[[ 0.043 -0.105 -0.086 -0.157 -0.205 -0.210  0.120 -0.107 -0.108 -0.164
  -0.204 -0.100]
 [-0.002 -0.167  0.089 -0.230 -0.180 -0.156  0.047 -0.116  0.017 -0.141
  -0.163 -0.151]
 [-0.174 -0.142  0.088 -0.164 -0.055 -0.032 -0.225 -0.112  0.034  0.005
   0.014 -0.125]
 [-0.122 -0.103 -0.184 -0.065 -0.065  0.117 -0.154 -0.048  0.048 -0.138
  -0.174 -0.150]
 [ 0.010 -0.178  0.001 -0.097  0.007  0.051 -0.208  0.176 -0.224 -0.027
  -0.004 -0.227]
 [ 0.068 -0.144 -0.095 -0.159 -0.025 -0.077  0.104 -0.012 -0.112 -0.133
  -0.044 -0.063]] Answer: 0.068

[[ -5.446  -9.841 -18.238  17.116   0.239 -11.378  -9.370  -4.214   1.200
  -19.816   2.534 -14.305   1.145 -14.694]
 [ -3.682  -4.159  -5.508  -0.148  -2.845  -4.437  -4.143  -3.355  -2.621
   -5.674  -2.455  -4.469  -3.149  -5.112]
 [ -4.404 -11.261  -5.508 -10.656  -8.705  -5.505  -2.788  -0.635  -3.328
   -3.654  -2.098  -5.171   7.891  -1.795]
 [ -1.918  12.888  -3.151  19.368   9.800  -1.501  -5.885  -9.368  -1.064
   -7.695  -3.702  -2.361 -27.683 -10.640]
 [ -4.885 -12.682  -9.751  -3.901  -6.546  -7.640  -4.918  -1.350  -1.772
   -8.705  -0.495  -8.333   7.891  -5.481]
 [ -2.239  -1.791   7.221 -22.666  -8.396   2.237   1.858  -1.207  -6.865
    8.972  -7.087   4.313  -0.695   6.313]
 [ -4.645  -7.473 -12.109   7.358  -1.303  -7.907  -6.853  -3.784  -0.781
  -12.745  -0.139  -9.738  -0.082  -9.903]] Answer: -4.645

[[-0.024 -0.027  0.169  0.041  0.034  0.010  0.032 -0.018  0.152  0.005
   0.043]
 [-0.068 -0.029  0.216  0.013  0.076 -0.009  0.030 -0.002  0.139  0.011
   0.039]
 [-0.034 -0.032  0.187  0.005  0.064  0.016  0.003  0.012  0.138 -0.009
   0.039]
 [-0.042  0.008  0.208 -0.039  0.129  0.050  0.047  0.046  0.179 -0.050
   0.045]
 [ 0.072  0.062 -0.128  0.057 -0.009  0.035  0.013  0.061 -0.090  0.070
   0.007]
 [ 0.081  0.066 -0.123  0.003 -0.006  0.053  0.003  0.082 -0.074  0.038
  -0.016]
 [ 0.004  0.015  0.086  0.021  0.029  0.061  0.028  0.042  0.075  0.010
   0.031]
 [-0.007  0.019 -0.041 -0.116  0.019  0.086 -0.041  0.125 -0.043  0.019
  -0.075]
 [ 0.087  0.053 -0.152  0.053 -0.018  0.020  0.011  0.052 -0.111  0.075
   0.000]] Answer: 0.087

[[-15.0   5.5  -6.2 -13.0  -2.9 -13.7 -26.7 -19.3  -9.3   1.6   2.2  12.1
  -16.5  -6.7  -3.3 -10.0]
 [-16.1   4.2  -8.9 -13.1  -0.4 -14.0 -22.1 -21.1 -18.0   3.4   7.6  13.0
  -21.5  -5.5   0.7  -7.8]
 [-21.5   3.0  -0.4 -21.2  -2.1 -17.0 -20.0 -13.2 -12.2  -1.8   9.3  15.0
  -12.1  -2.2  -4.7 -13.5]
 [-20.6   3.0  -7.5  -8.1   4.6 -12.7 -21.4 -21.0 -15.8   2.5  10.7  10.9
  -21.5  -5.8  -1.8  -9.2]
 [-16.5   5.9  -4.3  -8.0  -1.8 -15.0 -29.0 -19.4 -12.3  -1.6   5.5  19.0
  -19.7  -5.7  -2.3 -12.5]
 [-15.0  -1.2   4.4 -10.2   2.7  -4.2 -26.2 -16.9 -13.4   0.1   2.3  16.3
  -10.0 -11.3  -9.1  -7.5]
 [-17.9  -2.4   0.6  -9.8   1.1  -6.3 -25.4 -17.7 -11.0   2.4   2.8  13.9
  -12.9 -12.7  -8.3 -11.1]
 [-15.4  -3.9  -0.5 -10.6   5.4  -0.9 -24.5 -17.2 -10.3   2.3   2.7   9.1
  -14.3 -11.8  -8.6  -8.6]] Answer: -15.4

[[ 117.05  -54.56   61.90   58.22  -29.14    4.26   42.55 -134.72  -32.77]
 [  50.42  -97.21   87.58    5.31  -13.89  121.54  102.30 -154.23   -6.51]
 [ 233.65   15.93  149.76   54.56   29.74  126.10  116.12   21.98   35.19]
 [-124.69  125.70  -52.92   59.89   88.12  -31.95  -22.25  129.78   82.10]
 [ 155.33  141.88   67.31  102.29   82.95   -3.62   27.00  183.84   69.34]
 [-114.19   36.05  -21.29   41.92   53.10    4.62   12.00    8.10   45.00]
 [  62.04  -85.05   54.08   26.66  -27.92   39.35   55.45 -170.99  -27.88]
 [ 230.24  -74.72  131.03   48.04  -34.89   69.84   87.80 -133.20  -35.61]
 [ 178.70   41.30   83.30   92.08   16.59   -4.97   36.92   22.30    1.31]
 [ -43.69  194.94  -24.46   87.71  119.51  -29.86  -14.69  240.75  112.26]
 [ 230.02   17.40  146.02   56.53   28.40  122.88  114.43   16.77   35.33]
 [-144.66  198.50  -56.06   75.55  136.38  -26.95  -22.01  255.06
   130.99]] Answer: -144.66

[[-0.09 -0.25 -0.25 -0.26 -0.04  0.21 -0.09  0.12 -0.21 -0.26 -0.25 -0.25
  -0.23 -0.14 -0.09]
 [ 0.21  0.04  0.07 -0.04 -0.26  0.21  0.22 -0.25  0.13 -0.05  0.09 -0.15
  -0.04  0.21  0.21]
 [-0.25 -0.03 -0.10  0.07  0.21 -0.26 -0.25  0.20 -0.18  0.11  0.11  0.15
  -0.03 -0.26 -0.25]
 [ 0.16  0.20  0.13  0.20 -0.23 -0.25  0.20 -0.25  0.08  0.20  0.21  0.18
   0.00  0.20  0.18]
 [-0.25 -0.17 -0.16 -0.15  0.21 -0.08 -0.26  0.21 -0.18 -0.15 -0.26 -0.08
  -0.12 -0.26 -0.26]] Answer: -0.25
---
[-3.87  3.09 -5.82  1.11]
3.09, 1.11

[[ 1.88 -6.57 -2.00  0.50  3.27  1.01  6.40]
 [-2.52 -5.64 -2.16 -6.34 -2.85  2.16  6.70]
 [-1.94  6.39  2.59 -6.37 -0.41  0.33  3.94]]
6.70, 6.40

[[ 2.64 -4.63  1.67 -6.42]
 [ 2.51  2.23  0.38  5.45]]
5.45, 2.64

[[-4.45  3.87 -5.11  4.69]
 [-1.65  0.62 -4.48  2.54]]
4.69, 3.87

[[ 6.25  6.49  6.84 -2.31  5.19 -5.94]
 [-0.82 -3.51 -2.30  3.49 -4.52  4.00]]
6.84, 6.49

[[ 2.64 -0.08  3.74 -0.32 -0.57 -0.05]
 [ 5.34  0.34  2.19 -0.73 -3.00  1.11]
 [ 4.32 -0.48  2.89 -0.26 -2.07 -0.29]]
5.34, 4.32

[[-0.95  0.00  0.13  1.05]
 [ 5.20 -6.13 -0.03 -3.58]]
5.20, 1.05

[[-5.84 -0.06  5.55  2.01 -1.06  2.55  4.97]
 [ 5.60  0.58 -4.96 -0.07  3.51 -0.67 -3.79]]
5.60, 5.55

[ 6.44  2.77 -5.58  3.42]
6.44, 3.42
---
[[-830 -949 -823  694 -800 -689  535]
 [ 427  678  494 -937  499  375 -227]
 [-941  487 -922 -893 -892 -706  690]] result: -922

[[ 48 -33  36 -13  32]
 [-12  14  -9  33 -11]
 [ 24 -14  17  -3  16]] result: 24

[[543 487 523 797 291 782 625]
 [521 556 490 248 777 908 517]
 [550 783 237 677 673 705 832]] result: 237

[[199 909 232 212]
 [662 719 645 360]] result: 212

[50 18 91 70 90] result: 50

[[22 22 34 89]
 [22 22 38 90]
 [22 24 70 72]] result: 90

[[-737  559   84  443  -92  382  139]
 [-848 -654 -825 -710 -565 -749 -917]] result: -825

[[5038 5080 5049 5049 5120 5025 5127]
 [4956 4388 4058 5488 7971 3452 5157]
 [3982 5754 5980 3441 1525 6288 3914]] result: 5980
---
Q:
[[ 5.16 -0.44  4.21  2.23 -6.41 -4.12 -1.61]
 [ 2.03 -1.26  1.14  0.73 -4.03 -2.55  0.10]]
A: -1.26

Q: [-3.63  5.44  2.09  3.81]
A: 5.44

Q: [ 2.83 -5.99  2.28  4.22]
A: -5.99

Q: [ 4.03  6.13 -4.10  4.88  1.78]
A: 6.13

Q: [-2.37  2.02  1.46  5.14  0.11  3.79]
A: 2.02

Q: [-6.49  0.76 -1.97 -4.80 -2.48 -1.24  2.34]
A: 0.76

Q: [ 4.65 -3.53 -0.59 -6.90]
A: -3.53

Q: [ 4.14 -3.71 -5.10  5.89  0.92]
A: -3.71
